(in the rows, 128 means zero)
Each row is followed by its group and then its class within the group.
[129 118 161  89 118 124 153 103 139 169 158 171 149 189 142 117 149 165
 119 115 100 115  83 163 152 135 148 104 161 120 110 149 112 152  82  93
 119 123 111 110  87 158 106 138 123 126 175  99  94  96 118 120  89 120]	<91>.(36)
[123 123 125 105 103 127 123 124 133 148 137 113 194 153 114 137 175 126
 148 156 129 123  70 103 129 118 170 135 190 124 169 140 144 153  93 144
 165 136  96 110  81 134 163 129 136  97 150 143 103  71  85 121 124 138]	<89>.(47)
[147 138 154 102  96 120 155  99 139 159 141 159 135 197 138 126 149 115
 122  98 143 136  89 150 138 113 161 116 166 126 145 131 126 126  84  97
 161 128 106  99 111 119 116 183 129  83 144 140 119 121  95 160 106 123]	<91>.(32)
[ 83 126 153 167 133 146 113 114 140 151 122  91 153 131 108 137 130 129
 149 136 127  91 113 112 123 140 162 158 134 106 133 131 149 174 138 122
 138 225 109 137  99 108 163 130  81 114 164 124  75  82 136 102 136 149]	<87>.(34)
[127 111 119 104 101 112 141 144 129 150 143 150 167 139 111 135 178 126
 139 166 166 141  77 130  56 122 163 112 180 142 142 142 145 147 115 150
 154 163 126 120  98 132 144 130 149  98 153 115  90 121  88 121 126 119]	<89>.(47)
[137 101  86  85 102 121 120 141 141 113 152 169 165 156  95 143 197 135
 127 127 122 149  82 115 126 111 143 135 206  97 132 129 108 140 121 158
 148 105 118 122  80 149 151 110 152  86 131 146 141  97 111 106 123 129]	<89>.(47)
[154 113 143 126 121 135 150  88 137 138 151 152 159 200 124 128 176 169
 103 100 152 128  68 106 124 126 151 118 177 142 136 125 121 138  86 113
 173 119 105 124  99 147 118 146 124  85 171 132  97 112 102 132  95 115]	<91>.(32)
[162 115 131 105 111 120 163  99 132 144 128 163 143 190 132 145 141 162
 132 114 136 131  90 137 117 116 162 105 142 126 129 140  99 139  82 128
 163 104 104 111 102 156  98 152 118 112 153 129 107  99 106 140  97 120]	<91>.(32)
[ 88  90 140 100 115 106 145 143 143 153 117 172 113 179 145 153 140 152
 157  98 127 107  87 166 124 123 144 117 177 139  87 141 122 139  74 122
 111 100 100 101  91 154 124 146 126  88 153 102 115  73 103 136 118 128]	<91>.(36)
[ 99 103 158 107 118 129 129 112 116 174 120 134 143 198 128 145 165 142
 137 106 155 123 113 134 113 107 138 111 115 171 126 163 108 147  42 110
 119  85 119 108  79 135 112 144  96 129 179  99 125 120  96  73 114 107]	<91>.(36)
[ 85 122 158 143 114 140 116 118 136 166 120 103 154 149 111 151 141 137
 157 108 119  96 100 139 104 152 171 136 152 107 123 128 135 161 100 129
 146 188 111 137 112 103 150 134  75 112 156 138  91  88 129  92 122 145]	<87>.(34)
[124 137 146 146 159 106 146 120 149 148 118 113 168 161 115 131 135 118
 151 136 125 112 101 109 122 131 165 119 135 135 137 171 142 152  83 139
 168 164  68 115  97 132 140 162 140 121 172 127 101 117 112 121 121 141]	<87>.(39)
[113 101 159 118 145 113 140  90 119 166 139 133 132 203 127 148 171 149
 114 103 122 131  83 140 127 132 128 115 138 141 121 156 107 156  51 111
 127  98 115 121  93 156 113 117 101 118 170 126 116 121  95 108 125 125]	<91>.(36)
[145  93 124  90  58 134 143 137 138 118 126 144 170 186 120 131 174 135
 120 123 147 147  76 108 135 120 157 151 219  98 152 140 147 147 102 141
 129 121 129 116  78 162 123 147 179 112 145 129 116 115  95 131 131 139]	<89>.(47)
[ 80 114 141 186 123 118 125 127 128 186 124 100 153 154 121 126 132 113
 153 155 130  95  96 113 110 107 154 113 143 123 125 189 152 140  60 122
 122 167 127 123  91 138 162 161 133 116 182 141  61 121 115  92  84 106]	<87>.(34)
[134  99 135 102 120 118 160 120 143 152 128 149 126 176 108 123 139 131
 137 107 137 130 135 140 120 118 126 122 121 130 111 145 113 130  72 150
 141 106 123 116  92 151 125 119 120 125 146 115 129 126 116 131  91 128]	<91>.(36)
[ 83 110 154 162 111 129 105 125 123 167 141 114 164 161 126 132 137 154
 161 132 108 131 112 124 118 143 167 149 144 116 155 116 165 149 141 121
 105 207 115 127 123 124 146 139  83 124 160 125  86  92 104 105 121 134]	<87>.(34)
[106 107 103 100 117 135 139 178 128 146 137 156 164 136 108 139 138 124
 156 135 135 122  86 105 128  98 169 113 198 107 119 153 156 145 123 158
 123 168 125 140  80 138 136 155 181 116 149 125  96 104  98  85 125 145]	<89>.(38)
[118 104 141  76 127  79 152 127 116 173 138 174 134 214 154 134 160 134
 148 102 131 119  90 155 123 110 150  98 180 110 129 143 115 145  83 130
 122 101 112 108  86 152 132 166 145 102 161 132 118 119  87 121 113 141]	<91>.(36)
[ 95 141 150 171 135 143 128 113 160 150 134 101 166 159  83 149 135 114
 169 121 119 101  92 107 127 120 195 124 159 137 144 141 111 178  68 128
 159 161 111 130  93 136 165 152 149 112 178 103  86 112 109 109 143 153]	<87>.(39)
[112 101 168 120 129 128 221  95 131 171 140 136 129 209 128 137 154 156
 106  80 118 118  77 127 141 115 147 104 146 142 143 136 116 153   4 107
 155 105 114 105  79 150 116 146 120 130 151  93  97 128 105 115 114 121]	<91>.(36)
[113 102  98 108 113 168 149 129 162 157 155 154 171 138  76 138 135 128
 159 152 106 123  78 126 104 108 139 134 173 126 124 101 137 180 128 159
 117 142 123 116  87 154 159 118 125 130 154 128 102  49 118  67 106 130]	<89>.(47)
[106 129 126 137 141 118 140 131 147 131 151 137 206 159 111 141 158 122
 166 133 139 100  84  95 118 124 188 122 179 136 135 141 151 170  91 132
 162 187 109 142 101 127 127 151 133  93 166 134  55  94 101 120 130 143]	<87>.(39)
[125 146 143 164 118 151 133 118 123 154 128 121 157 173 125 130 133 128
 153 121 130 103  93 101 112 131 167  27 185 113 153 118 160 155 101 118
 166 191 116 114  89 135 143 166 135 102 164 118  69  97 110 126 106 125]	<87>.(39)
[ 94 130 134 161 130 145 127  89 144 151 134 112 176 164  98 122 151 137
 143 133 101 112  88 105 113 113 159 126 119 104 126 145 141 164  69  24
 156 142 111 127  58 129 148 135  95 134 178 141  79  96 124  67 119 125]	<87>.(34)
[133 106 117 110 110 124 161 130 155 132 131 151 189 136 112 138 174 141
 169 146 120 132 118 123 107 135 122 124 156 145 175 121 121 162  82 143
 127 136 111 124 118 160 170 146 110 120 143 142  96  83 110 123  90 123]	<89>.(47)
[104 122 161 137 132  70 134 103 122 175 119 105 180 155 101 140 143 121
 151 122 117  79 101 131 104 158 162 116 143 158 136 148 141 176  76 116
 153 149 130 129  95 150 170 162 105 129 180 132  85  95 115 107 130 150]	<87>.(34)
[145  94 114 100 103 156 137 144 133 148 149 180 163 153  89 147 171 140
 183 119 128 132  80 120 116 125 164 136 188 130 120 130 133 153 111 150
 139 150 119 129  97 157 143 122 138 128 159 122 119  86  96 115 128 148]	<89>.(47)
[ 81 138 173 144 148 134 134 105 146 178 134  87 168 180 120 132 122 123
 154 109 118  86  73 116 122 117 168 127 125 121 116 149 150 163  89 134
 162 163 128 123  86 123 180 152 104 134 188  95  79 102 117  78 117 135]	<87>.(39)
[122  78 130  97 117 122 163 108 141 158 154 172 119 198 121 123 156 149
 150  97 128 131  78 152 125 109 135 109 155 119  98 154  88 156  72 103
 129  72 109 101  64 250 105 152 128 123 157 106 130  93 107 104 114 122]	<91>.(36)
[117  92 138 112 124 153 156 115 131 172 140 140 119 207 125 134 149 146
 132 102 123 120  78 140 104 116 110 111 126 133 106 142 120 123  82 117
 126 106 120 107  98 140 106 129 138 112 145 109 127 110 109 118 117 135]	<91>.(36)
[102 123 172 100 120 102 161 105 141 177 127 140 117 190 121 127 143 150
 140 102 130  87  97 161 125 134 140 112 134 143 113 145  95 143  50 105
 121 105 106  99 105 140 131 173 105 125 150 101 115 111  88 111 115 122]	<91>.(36)
[135 106 183 102 108 140 124  88  90 180 144 122  86 209 129 124 151 165
 112 103 109 132  88 135 123  85 106 125  88 130 108 160 109 141  61 110
 109  79 114  95 133 151  98 132  76 135 176 112 121 120 126 102 104  59]	<91>.(36)
[117 134 145 165 120  92 140 109 142 180 108 102 181 145 108 148 140  95
 160 161 132  96 100 104 112 138 140 115 125 150 147 176 138 160  55 138
 168 157 109 131 103 128 178 171  95 110 172 117 108 124 107 112 128 150]	<87>.(39)
[128 142 152 148  94 135 150 124 148 156 140  95 198 132 106 124 139 112
 150 158 130  98 117 127 152  76 179 112 168 148 150 152 164 163  93 124
 209 204 124 133 101 138 163 182 128 111 184 140  60 123  99 124 112 143]	<87>.(39)
